Rows lie near named flat spaces through zero. A row that begins with a name and a colon came from that space; any other row is followed by the name of its block's space that it lies nearest.
tbch: [-133 -320 -103   97   93  -50  146  -87 -103  -64   69   24   85 -106
 -211  194   -6   35  196  204]
hlfj: [ 142  121   15  128 -260  153 -292 -323  161  542 -426 -316  -25  240
   92 -138  272   97   -1 -216]
jjsf: [-144  -42    0   72 -262   61 -117 -141  133  275 -218  -71 -179 -133
  103  -31   80   25  179 -209]
gzhs: [-124  104 -151   99 -355   42 -132 -190  274  470 -271  -81 -286 -277
   31  226  108   28  272 -380]
nrdl: [ 415  214    2  -88 -195  -69  140 -296  387   96  -92 -158 -134 -168
  178 -296   50 -113 -338  218]
tglz: [-150  -18  161  -15 -312  150  -32  -37  -71  225 -300  -23   14  127
   37 -425  113   47   17  -92]
tbch: [ -89   78    2 -206 -263  144  247 -101   51  -28 -138  -24  -83 -239
  -76 -441   53  -61 -166  223]
jjsf: [  -5  -25   26   26   29  -52   53  140 -255 -130   94  107  -42   -1
   43    4 -109   87   67  -75]
hlfj: [ 230  240 -115   35    9   30  -67   30  130  -87  -88   85   26   15
  -72 -235   74 -150  -16  116]
tglz: [-269  -25  -47   33   83   61 -146  217  -69 -113   57  139  -56  -69
  -72   92  -29  -87  183 -155]
tglz: [ 227  -86   23   11   14  -28  104 -179  -18  236   36 -270   92  256
  137   54  -61   39 -302   51]
tbch: [ 472  527   67  167 -215  -78 -594  -81  300  497 -357 -181 -183  250
  227 -229  203   38  -12 -412]
tglz: [-299 -185   36 -127   28  140    1    9 -169   55   44 -131   82  149
  165  195 -119  216  101 -118]
tglz: [  88  260   26 -203 -118    3   65   40  268 -116    4   60 -110 -189
  124 -279  -46 -133 -172   94]
hlfj: [ -12   31  197  131 -168   84  142 -109  -99  -50 -196  179  -71 -117
 -101  -34  310   -3  -95 -198]
hlfj: [ -93 -129   45  -93   29   45  268   13 -140 -250  127   76    3 -111
   62  -11  -84   12  -90  108]
hlfj: [ -74 -441 -135   73  308   50  235   -1 -192 -205  149   20  438  279
 -259   33  -78  -91   44  494]
hlfj: [ 108  -69  -25  -15  -39  -31   54 -176   90  132  -32 -182   16    2
  -33 -117   18  -23 -134  204]
nrdl: [ -16  124   60  141  -95  -36 -335   38  231  472 -231   16  157  340
  -27  263  135   52  217 -389]
tglz: [-146  -99   36  -40  111   10   35  167 -140  -26   95   61  189  203
  -72  101  -89   24   18   -6]
gzhs: [ 204   36  -58  108   38  -15 -174    4  -98   57  -80  -82   58  212
   -4 -258    2   12   49  101]
jjsf: [ -23  161  290 -313  -40   63  247   23 -128 -224   82    3  -11  -51
   85 -149   31  129 -423   21]
tglz: [-101  134 -224 -175  133   70  136  219   93 -435  248  158 -163 -381
  -56 -127 -175 -316  -97  212]
jjsf: [  24   46   14   99  -16    6 -315   -3   48  169  -63  -75  -90  154
  363  220  -56  158  240 -379]
nrdl: [ -92    1   42 -176   43  -42  240   26   11 -249  159   77  -53 -289
 -147   -7  -15  -52 -174  201]
tbch: [-257  185   67 -101 -103  182   96  152    0 -287  -25  290 -179 -304
   44   21   86  -85   15 -269]
hlfj: [ 246   19   70    7  165 -135   52   55 -241 -146  127   -2  118  171
  -51  -55  -48  128 -118  157]
tglz: [-134   81  -53  -11  120  108   57  136  -84 -351  112  218 -100 -208
    4  203   17  -59   62 -148]
gzhs: [-173  272   -8 -121 -154  164 -132  135   54   -6 -108   91 -163 -108
  148  -42    5   25  112 -316]
gzhs: [  58  108  164  -55 -182   34  -46  -15  -33  119  -76  -86 -151   55
  309 -188  -35   72 -154 -223]
gzhs: [ 194  -87 -127   51  -83   18  -17 -246   17  143  -79 -252  -76   23
  220 -142  -71   88   44  130]
hlfj: [-131  209  -88  149  -21   23 -311  182  243   69 -134  257  -50  -61
 -111  214  132 -149  339 -350]
nrdl: [  94  271  232 -209 -146   55  287 -104  -76  -12  -15  -18  -90  -99
   51  108  140  167 -437 -203]
jjsf: [ -10  131   18 -121   53  -11 -176  128   17  -93   48  -17  -32   25
  111 -133  -92   54   53   11]
hlfj: [ 243   68   12  163  151  -55 -264   36 -168  168  -73  -76  227  475
  -39   92   59  174   96  -98]
gzhs: [-476 -224  334 -105    4   36  406  227 -291 -159  159  320  153   -7
 -176  369   27   43 -167 -257]
jjsf: [  68  146 -134  -96 -115   31 -121  -40   73   78  -83 -141 -128  -88
   84 -279  -75   42   85  102]
nrdl: [-198 -165  361 -277  143   58  407  184 -538 -373  257   94  229  210
   55   12 -122  262 -344   54]
hlfj: [ 286  162   24  116 -236 -140  123  -33  226  -32 -134  230 -131 -222
  -11 -362   75 -215  -36   86]
tbch: [ -72 -288 -211  301  149 -121 -553   80  -38  336  -20 -164   69  340
  128  204 -199  113  624 -133]
jjsf: [-266  117   83  -29 -258   65 -153   19  122  348 -198   -2 -127  -64
  -11  133  108   63  116 -408]
tbch: [ 203 -160  282  -41  298 -176  104   76 -130  -47  249  -72  372  504
   36  106  -91   47 -407  162]
jjsf: [ -91 -215 -338 -151   59  111  210  -60 -110  -81  181 -235  -42 -124
   83 -108 -324  -34   12  369]
nrdl: [ -73    2  -39   78  -51 -143  -43   74   72  -91   24  174 -195 -346
 -141  -11   13  -86  200    1]
gzhs: [ 302   71  -11   80  152 -155 -256   10  196  128  -12  -80  216  339
   -4  -69   -8  -35   18  156]
nrdl: [  45 -174  -25  -64  204 -109   89  -11   29   42  142 -139  283  189
 -303  -41  -41  -93 -207  434]
nrdl: [  30  -39  141 -192   21  -12  308  -88 -170 -171  126  -84    1 -105
  -61  -97    2   93 -356  224]
tbch: [-110  130   82   23   93  102  -36  217  -27 -120  -19  245  159  159
 -142  103  123 -115  -32 -189]
tbch: [ -82 -138   32  -94   83  -44  242   18 -124 -178  213   19  -26 -131
   38  174 -128   43 -113   64]
nrdl: [  63  -39   72   -8  -62  -31  237   95 -275 -142   60  120   -5    9
   37 -201 -103   32  -96   46]
hlfj: [  -4  247  167  166 -362   18 -346 -110  183  482 -367  -15 -256    2
  222  152  237  147  182 -685]
tbch: [ 157  -94  157  -56  259  -45  177   52 -171 -169  194  -13  309  354
  -10   68  -47   29 -330  179]
gzhs: [  82 -264    8   91  145  -35   94  -60 -232   23   85  -83  226  316
   91  186 -106  172   48   69]
gzhs: [ 333  -14 -126   98   80  -95 -153  -53  -98   76   18 -192   30  230
  167 -186 -151   90   67  161]
tbch: [ 204  173  -29  252 -147 -207 -425 -188  572  308 -220  -24 -275 -264
  -19   34  240 -186  186 -158]
jjsf: [ -60  125   90 -103  101   22  -58  137   68  -82   68   65   78   84
  -14   83   17  -44 -115  -78]
gzhs: [-245   81 -162   80 -101 -136 -257  106  322  234  -32  102 -239 -364
 -211  283   16 -137  352 -232]
tglz: [ -30  292  173 -134  -59  133   88   86  108  -52  -71  124   38   12
 -132  -83  209 -166 -382 -137]
gzhs: [-223   79 -122  -84 -277  137   69 -123  165   91 -133  -17 -302 -435
   37    7   44  -32  109 -141]
tbch: [ 177   56  122  -68  101 -159   31  -56  226   62  120  -57  101   98
   62  236   -8    6 -224   19]
nrdl: [ 285   79  -59  161  -72 -118 -102 -172  100  194  -81 -130 -163  -75
    5  -30   82  -32  -54  -25]
gzhs: [ 107 -484   49   91   75  -96  171 -230 -221   -9  124 -260   44  103
  166 -159 -152   79 -115  351]
jjsf: [ -30  296  147   25 -321   66 -118   -3   93  171 -266  117 -232 -141
   93  -83  196   42   38 -435]
tglz: [ -67  -59 -198  -44   64 -128 -108   72  115 -173  134   40 -138 -289
   56  -20 -214   10  366  198]
hlfj: [-242  -31   90   12   62  118  148  187 -217 -209   98  235   -7  -34
  -23  250   22  -44  -52 -284]
tbch: [-111 -141   16  130 -124 -105  -94 -107   47  126  -83    8 -171 -224
  -12  115   57   89  276 -109]
jjsf: [ -94 -162 -382   47   16  -30 -227 -122  225  169  -64 -196  -25 -162
 -177  -89  -88  -53  436  358]
gzhs: [-221 -402   43  -68  177   53  395  -88 -261 -391  265   11    6 -218
  -11  181  -76   27 -134  238]
tglz: [ -76   46   81   77   97  -32 -147  109  -11  -91   63  150  -54   -1
  144  390   16   94  176 -358]
nrdl: [-179  147 -142  218  266  -37 -453  401   87 -170   82  351  -23   -5
 -135  388   20 -182  454 -369]
tbch: [-227 -149  -71  169   86  -34 -167  141  -38  106   -7  128   99   88
 -182  306   11  -10  344 -170]
nrdl: [  10  124  -81  227    0  100 -350  238 -164   16 -168  186   31  274
   99 -104    5    5  389 -319]
nrdl: [ 224  261   81  -27 -103   40   15  -29  -47  146 -152  -34   78  199
  -62 -153  137   60 -214  -73]
hlfj: [-116 -115   76  -36 -245  105  275  -62  -43  -89  -82   97 -116 -196
  132 -301  -16  -79  -68   37]
jjsf: [-223  -51 -137   -5   86  -49  -97  173 -155  -33  108   73  -33  -88
 -100  278 -136  143  357 -105]
tglz: [  -4  -59  -35 -110  215  -32   56   39  -20   54  164 -132  245  228
 -165  203  -73   14 -176  170]
tglz: [ 239   36  -34  180  -36  -59 -145  -84   26  194 -155  -70   52  167
 -105 -185  114  -48    9   63]
jjsf: [-102 -194  115  -18  154  -13  356  119 -410 -552  262  262  -44 -204
   45  110  -94   87  -33   50]
[ 207  -56  174   94   98 -180   42  103 -194  111   82   28  227  395
  -26   73  -52   85 -154  -43]
gzhs
[-324  220  259  -58  -80  121   54  363 -113 -185  -11  408  -65  -83
 -114   47  141 -146 -137 -458]
tbch
[  91  179   11  -84 -305  -20   92 -182  246  144 -169  -74 -245 -350
  -83 -354  130 -120 -195  112]
tbch
[ 134   47 -139  -49  210 -114    1   25  124 -142  150  -27   76  -78
 -259  -27  -19 -139  -89  361]
hlfj
[ 121   82   93  -53  -69 -112   87 -109  171   18   15   -2  -79 -149
   52   75   44   28 -123   -4]
tglz
[-346 -172   31  -24  111 -132 -158  168  278   21   85  159  148  -42
 -184  259  -38  -87  303   34]
nrdl
[ 215 -345  262   34  208 -100  366 -140 -422 -122  248 -124  225  353
  229  270 -108  263 -362   62]
jjsf
[ -23   79  117  -22 -202   71    6   16  -39   23  -94   24 -175  -60
  226 -230   -6   -6  -76 -192]
jjsf
[  38 -111 -118   40  359 -145  -26  245 -115 -236  264  147  270  205
 -142  215 -190  -10  179  202]
hlfj
[-154  -23  -31  -36 -172    1  -97  -40   95   19 -109    0 -180 -263
   26 -211   -2   28  239   45]
tglz
[ -25   66  107  113   84   26 -149  -34 -138   73   54  -54 -176   23
  208  594   88  189  -27 -574]
nrdl
[-130  -45  -64  -65  -97  -86   65   18  214  -47  -13  110  -44 -294
 -196 -179  -14 -133  139  253]
nrdl
[-117  -64  -42  102   65  -78 -170   74  185   56   30   83  -10  -48
  -51  213    0 -112  192  -99]
tbch
[ -61 -134   67  -28   57  -63  186  117 -164 -117  105  148  173  105
  -40   70 -106   78   53   69]
tglz
[ -53  103  143   37   30   11  -73  252 -296  -14   29  146   34  224
   55  115  -29  117    9 -362]
gzhs
[ 212  288 -160  -67 -171   -6   13 -103  332 -101 -123    7 -249 -434
 -163 -555  114 -300 -139  344]
tglz
[-372  -10  -44 -101  -56  193   31   34   72 -101  -25   55 -137 -296
 -130   -2   88 -155   -3  -50]
hlfj
[ 131  207  115 -104 -216  153  373  -46  -71 -261  -37  147 -209 -241
  214 -290   50 -104 -376  -82]
hlfj
[-326 -648  -98  134  316   83  132 -106 -237 -202  138  -21  325  136
 -161  337  -33   78  305  312]
gzhs
[  -6  -26  -20  104 -125   91  -65   -5 -249  175 -143  -53  -19  176
  108  -64  -16  151  142 -205]
gzhs
[-108 -180   84 -218   64   81  475    8 -348 -211  163    0  220   84
  -97  -12 -103  142 -257  258]
tbch
[-136 -126  -44   80  150   -7 -194   90  -63  -27   74    9   30   91
   74  241  -75   69  253 -126]
gzhs
[-287  408   42 -108 -298  202 -304   97  363  153 -290  128 -258 -251
   40  -86  210 -119  133 -450]
gzhs

Rows lie near named flat spaces through zero. A row that begins with a name and a colon came from that space; any other row is followed by the name of its block's space that it lies nearest.
pn_zn: [ -32   56 -192  -61 -214  -83   22    7  -79   35 -218 -134  306  -72
   98  -62  -99   42 -281   66]
rt_cg: [  43  -29  -79   34 -170  -37  -47   44  -31   64 -101 -154  173  -67
   94  -39   17  -24 -244  129]
jc_hm: [-200  154   47   47  -70  -68  144  189 -284   38 -141 -232  -32  173
  192   24  126  244   79 -115]
zt_qm: [ -46  -88   53  -64  -85  -34  -96  103  -19 -142   10   29  157  131
   86  132   78   -9 -142   95]
zm_tm: [ -68   68 -128  -87   48   11  137   45 -266   -8   -9  130 -206  -44
   53   -7   46  358  487  -41]
ms_sj: [ 122   13 -152 -176 -136  -11 -191  101 -149  125 -268  -70   41  125
   45  -59   -1  200  -47  -69]
jc_hm: [ -67   84  -47  -66  -83   17   99   86 -165  -79 -109 -200   36  -43
  286   85  -45  190   73   38]
zt_qm: [-184  -19 -202  129  -96 -262  269  -12 -222  143 -152  146  215   40
 -246 -169  161 -231 -354 -164]
ms_sj: [-244  385  -13 -127   70 -236  185  -22 -224 -229  233 -247 -147 -221
  186  108  198  446  233  -18]
zt_qm: [ 103 -102   62   85   -9   12  -19  -38  216  -55  186  -24  -66  -71
  125  182 -206   37  244   86]
zt_qm: [  61 -236   74  119   23 -418  177  -22  290 -183  -32  -43 -197  207
  -53    8   56 -434 -263 -437]
rt_cg: [ -11   85   44   82    9  293  -58  128 -265  294 -337  -26   28   77
  -59 -236 -123 -128    4  -95]
ms_sj: [ -62 -142 -171  -18   25 -358  147 -229  133   -3  221  184  157  -12
 -288  167  300 -290 -472  -67]
pn_zn: [-448  569  131  -16   87 -231  101  191 -491 -218 -113   22 -194  -81
 -169 -570  172  322  338 -272]
ms_sj: [ 114  -50   36  309   66 -178  208  126 -141   46  265   24 -291   38
  -31   83   48   46  298 -166]
zt_qm: [  77  198  -40  -64  -56  111  -21   58 -141 -108  -89 -221   60 -256
  262  -29 -317  118  110   64]
pn_zn: [  51 -232   71   22   77   46  -41  -88  203   76  167   54 -160   67
  -25  179  235  -79   32   95]
zm_tm: [-165   63  -72   67   -9 -119  120   19 -220  135   29   69  -27   -2
 -107  -40  196  115  101  -38]
ms_sj: [ 140   -7 -185  -87 -116  -44  -87  121 -217  136 -201   -6  -86   60
   49  -70  -40  268  202  -98]
rt_cg: [ 267  -72   39   85 -122   64 -197  117   56  139  -83 -267  -61   12
  202   60 -199   22   48    9]
pn_zn: [   6  -80   70   96  -30   -5   18    3  126   82  -64  -92   58  141
   12   55  -43 -171 -177  -75]
rt_cg: [  37 -166   80  -50   27  339 -135  -13  149  136 -309  100  -80  105
   -3 -174 -136 -134  144   19]
rt_cg: [ 140 -319 -145  141  118 -151  104 -198  151  197  145  425  -88    5
 -430   25   49 -448  -73 -189]
rt_cg: [-258  649   96  -41  100  -29  129   80 -333 -291   20 -210  -21 -292
   32 -396  -48  322  109  -35]
rt_cg: [ 124  154  131  172 -139    3 -164  213  -76   82  -48 -361   -5   10
  170 -105 -116  143  -13   29]
zm_tm: [  62   27   72  213   69  -47  134   18  -60   97  284 -218 -342 -187
  184  190   30  154  427    7]
ms_sj: [-130    0  -72  183  -22 -109  356   19 -137   -8    1    9   -2  -66
   62    8  -64  -36  114  -86]
zt_qm: [ 183 -258  -60  -62  173  271 -120 -128   51  165  225  391  -66    9
 -230  196  142 -106   93  187]
zt_qm: [ 131 -447   35   21   21  160 -147 -112  359   82 -225  406  175  205
 -298  -86 -182 -707 -349  -81]
zm_tm: [ -46  213   81  253  -53 -281  151  263 -313   12  -60 -261 -394  -26
  135 -244  -13  265  472 -314]
zm_tm: [ 183 -453  -33   79  -25   57  -81 -128  315  133   -9  236  146   89
 -170  127  -22 -555 -359   55]
zm_tm: [-231  349 -112   11  -52 -429  330  196 -519 -250  -23 -149  -37  -64
   90 -123  160  244    6 -277]
zm_tm: [-110  345   61  135   -9 -158  213  127 -206 -216   91 -266  -30 -145
  101 -221   94  197  -78   -3]
jc_hm: [-166  291  168 -312   27  346 -198  -24   80 -311   91 -234  127 -166
  328   49   72  460   59  494]
zt_qm: [-117 -219   22 -128  -32  133 -178 -179  296  191 -322  107  138  108
 -174 -154  102 -369 -327   29]
rt_cg: [  31  108  138   98  147   66 -120   35  -77   29   37  207  140  100
 -414 -231   33 -408 -418 -125]
rt_cg: [ -59   31  -50   45  -69 -116   83    9  -54  -46  -34  -41   76  -95
   19  -73   -4  -57  -96   -4]
zt_qm: [ 129 -226   98  245  199 -230   59  -23   74  -29  418  362 -239   79
 -395   58  243 -368  -20 -169]
rt_cg: [-271  343  -46 -310 -201  315 -149   61 -172 -242 -175 -155  315 -326
  422 -120 -225  646  341  543]
zt_qm: [-426  293  -87  209 -182 -338  243  135 -423  234 -237 -136   88   23
 -136 -393  276  189  -56 -168]
jc_hm: [ 323 -212  159   33   82  262 -239  -43  308   90  139 -112 -245  -39
  172  242 -204  -78  268  101]
zm_tm: [ 173 -127  -40 -203   13  433 -190   46   -1   35 -283  173   -8   74
  122   -5 -348   78  318   68]
ms_sj: [ 289  -36   58  188   56 -293   99  116   68 -103   78 -136 -327  132
    3  -11 -128 -118   39 -426]
jc_hm: [ -35 -162  -39  175   26   22  275  -23  -39  146   77    8   76  125
  -15  202  189 -184 -251   20]
jc_hm: [  21  231  186 -151   16  528 -198   86  102 -161 -454  -56  272   92
  103 -344 -585  -83 -115   31]
zm_tm: [-290  400  -44   73 -160 -178   77  215 -485   11 -239 -135  110 -110
   12 -389  -26  262  112 -102]
zt_qm: [ 289 -299  -21  106 -108 -128 -181    8  230  172  -33  -42 -162   49
   34  102 -181 -158  134 -132]
pn_zn: [  52  133   -8 -140  -10  -49 -127  -32   63 -182   80  -67    1 -156
   79   -2 -119  162   86   60]
pn_zn: [-105  145  -13   33   58 -174  249   25  -66  -71  -71  -54 -139  130
  -22 -100   10  112   71 -296]
zt_qm: [-431  169  145  289   67 -503  408  -46   -4 -170  155  -33  -91  -45
 -225 -257  330 -248 -193 -268]
zt_qm: [ -44   65    7  110  -81 -318   -1   59  -10  143 -133 -161 -125  150
 -125 -212  164   10 -117 -284]
ms_sj: [ 146 -233  325  178  305  188 -261  -96  317   63  431  428 -217   96
 -440   52   96 -415  112   47]
jc_hm: [ 158 -201 -111  -57 -131  268  -91  -80  261  102 -122   59  255   45
  132  157 -371   42   20  225]
zm_tm: [-226 -246  -18  -74 -132  -96  -42 -138  270  104 -300   94  284  205
 -136  -44  124 -385 -468  -40]
ms_sj: [-367  273  125   15  -75  -80   78   85 -176 -161   46 -222  159  -90
  134  -92  273  191 -145  201]
jc_hm: [-67  47  62 -34  23 140  80  -4  56 -94 -34 -94  60  41 122  17  13  51
 -90  99]
jc_hm: [ 271  -27   82 -171   51  480 -523  126  -43  127 -294  276  -80   70
 -139 -302 -356   18  352   33]
pn_zn: [-159  106 -113  105   90 -229  325  -23 -237   24   27  144 -172  -55
 -194 -173  159   18  145 -244]
pn_zn: [ -12   57 -131 -147  206 -180  179 -204   88 -168  161  266 -125   -7
 -305  -77  194   -4  -93 -174]
jc_hm: [-190  -33 -110  -10  -88 -132  149  -54   -6  -38   -8   91  115  -32
   -8  -11   99   92    7   82]
zt_qm: [ 396 -192 -118 -302   87  530 -338 -103  107  101  -37  192   94  -32
   30  220 -228  -20    4  266]
rt_cg: [ 277 -499 -120   41   30   97 -130 -135  215  349  -44  333   41  203
 -303  160   68 -503 -291  -51]
pn_zn: [-237  378   31   25 -173 -230  122  147 -136 -179  -56 -394   58  -27
  240 -187   83  499   13   40]
pn_zn: [ 142 -312  -13  156  243  -82  124 -170  181  202  251  378 -224  196
 -445  120  255 -401 -110 -224]
jc_hm: [  59  -80   60   57    7   55  -79   10   35  127  -18  -76 -250  -88
  107   18  -72   32  375  -19]
zm_tm: [ 231   63  121 -130  129  265 -161  -34  246 -208  223  -58  -89   -2
  125  124 -118  243  111  208]
zm_tm: [  87   51  132 -200  -48  414 -320   25  198  -60 -148 -148    0  -47
  336   50 -412  311  416  245]
rt_cg: [  83   10 -194 -208   72  309 -105 -138 -122  174   -1  210  231  -93
 -149   96   16   -4 -172  215]
zm_tm: [-154  311   29  -46  -56  131  -85  174 -294    0  -94   -3  189  101
  -36 -206   42  372   11  126]
zm_tm: [-190  444   70  482  -48 -347  368  373 -694  149  -67 -352 -263  -61
  -16 -441  187  154  143 -371]
ms_sj: [ -94 -117  -30 -164 -162 -181  -19  -18  204 -167 -349 -110  223  181
   92  -56  -17 -238 -473 -141]
pn_zn: [ 249 -123  162   37   91  349 -246  -17  226   46   35   93  159  102
 -107   60 -231 -356 -277  108]
ms_sj: [ -31   78 -245  -42  -16 -317  167  -17 -231   45 -157  123  -53  -17
 -211 -207   65  -25  -57 -335]
ms_sj: [-107  223   22  -32  -74  140  -26    7  -67  -57   53 -232  147 -229
  189  -59   56  269  -40  351]
rt_cg: [-171  250  -70  121  -99 -313  253   77 -226   23  141 -346  -15  -16
  111   12  384  386 -139   23]
rt_cg: [  63   75 -103  -27  -45   96  -65   -7 -114   83 -112   11    3 -228
   33 -130 -239   62  224   40]
ms_sj: [-109  -17   15 -217   73  190   12 -189  205 -144   92  -12  -27 -176
  222  225  -70  162  269  230]
ms_sj: [ -59  165  223  -37  218  107  -72  -33   60 -156  181   20 -278 -102
  -35  -80   25   74  320  -10]
pn_zn: [-209  287  247   13   84   74   85   48   75 -264  -28 -148   85   99
   46 -162  -72   25 -148  -40]
pn_zn: [  22  -71  -63   94 -113   39   32  158 -253  202 -209  -64  -63   34
  153   21 -127   55  266  -90]
pn_zn: [ 155  -13  -12  -30  -17   25 -225  -32   78   73   55   -4    2  -75
 -112  -93   88  -16 -138  120]
jc_hm: [-168  255  -36  -33  -86 -192  166   28  -43 -158 -199 -200  111    3
   87 -189 -130  111 -128 -179]
jc_hm: [  -8 -108 -141  -17  -86 -305  129   42  -89  -68   50    7 -134   19
   93  121  152  169  160  -99]
jc_hm: [ -95  181  227 -155  130  384 -242   26   58 -181 -260  154  -60  -74
  -92 -493 -198  -51  193   65]
[-150   64 -102   84  -96 -149   63   35 -226  149 -189   49   21 -119
 -101 -236  -27  -61   99 -125]
zm_tm
[ 155  -96  -16  -61   82  103 -127  -62  110   88  -88  165  -25   99
 -198  -76  -72 -196 -103 -112]
zm_tm
[-174  201  -13  -98   50  -63   62  -22  -94 -210   70  133  125  -50
 -121 -126   74  100  -79   36]
pn_zn
[ 135  -56  -39  -60   11   18 -144  -53   59   72  -41   13  -69  -77
  -56  -48  -29  -91   -9  -23]
pn_zn
[ 107  -48   88   -6  -92  356 -161   85   63   19 -236 -123  136  -42
  254  -14 -405  -77   77  154]
rt_cg
[-250  469   82  266 -131 -341  215  401 -651   -1 -101 -397 -101   24
  161 -241   96  337  162 -292]
zm_tm
[-112  -30 -158  131  -34   67  133    5 -348  371 -110   95   35 -114
 -115  -70  138  -74   62   30]
jc_hm
[ -41  -32   48 -157   48  170 -139  -92  172 -166  -32  209  156  -35
 -109 -117  -39 -129 -139  167]
rt_cg
[-358  596  328  442  -38 -417  378  354 -386 -356  -75 -454 -151 -154
  173 -500 -253  -12  172 -445]
rt_cg
[-127  115   72  210  -95  -53   48  155 -191   71 -118  -56   64  -13
  -16 -216 -101  -42   54  -63]
rt_cg
[   8  232 -169 -118 -105  320 -198   93 -427  269 -340    6  258 -169
  -44 -286 -145  130  -38  161]
zt_qm
[ 218 -225  105  220   -7 -104 -164   81  107  130    4  129  -81  133
 -193  -29 -177 -416  -29 -237]
rt_cg
[ 112   31    6  -49  -11  -63  -33   70  -77  -69   21 -177  -11   13
  167  198  -84  -15  -62 -105]
rt_cg
[ 112 -206  146  177  181   39  -91   34   -9  196  145  299 -239  175
 -285   85   11 -320  212 -225]
pn_zn
[ 203 -447   48  -19   33   10  -77 -151  493  -38   99  148   -6  186
   -2  340 -102 -364 -134  -22]
ms_sj
[-386    9  -14  100   28 -410  263 -118  -10   27   75  114  -13   62
 -287 -107  459 -157 -218 -174]
pn_zn
[-126   69  -41 -149   15 -191   52 -125  130 -240  163   47   82  -59
  -13   96   81  104  -75   41]
pn_zn
[  18  -66 -183 -141  -37   35 -174   -1 -220  263  -60  229  -62   -9
  -97   74   19  230  391    4]
rt_cg
[ 253 -378  -26  192   47  -95   58  -89  254  176   76  126 -131  124
 -152  157  -41 -435 -121 -194]
rt_cg
[ -24  -11 -131   -8  -94   46   77   10  -77  114 -109   -2  173   71
   34   42  -29  106  -84   58]
jc_hm
[-185  -21 -111 -114   40  190   47 -137  -26  170 -147  244  112   28
 -194 -136  152   35  -22  122]
zm_tm
[-220  203 -150 -168 -196 -188  -71  173 -410   -1 -261    3  145   31
   69 -106  -21  347  183  -98]
ms_sj
[ -89  -12   -3 -169  106    7  -56 -127  110 -112   49  232   63   54
 -246 -103  265  -79 -249   64]
rt_cg
[  50 -192 -158 -316  -81  372  -84 -121  185  139 -361  -25  161  149
  230  174 -137  140  -26  168]
zt_qm
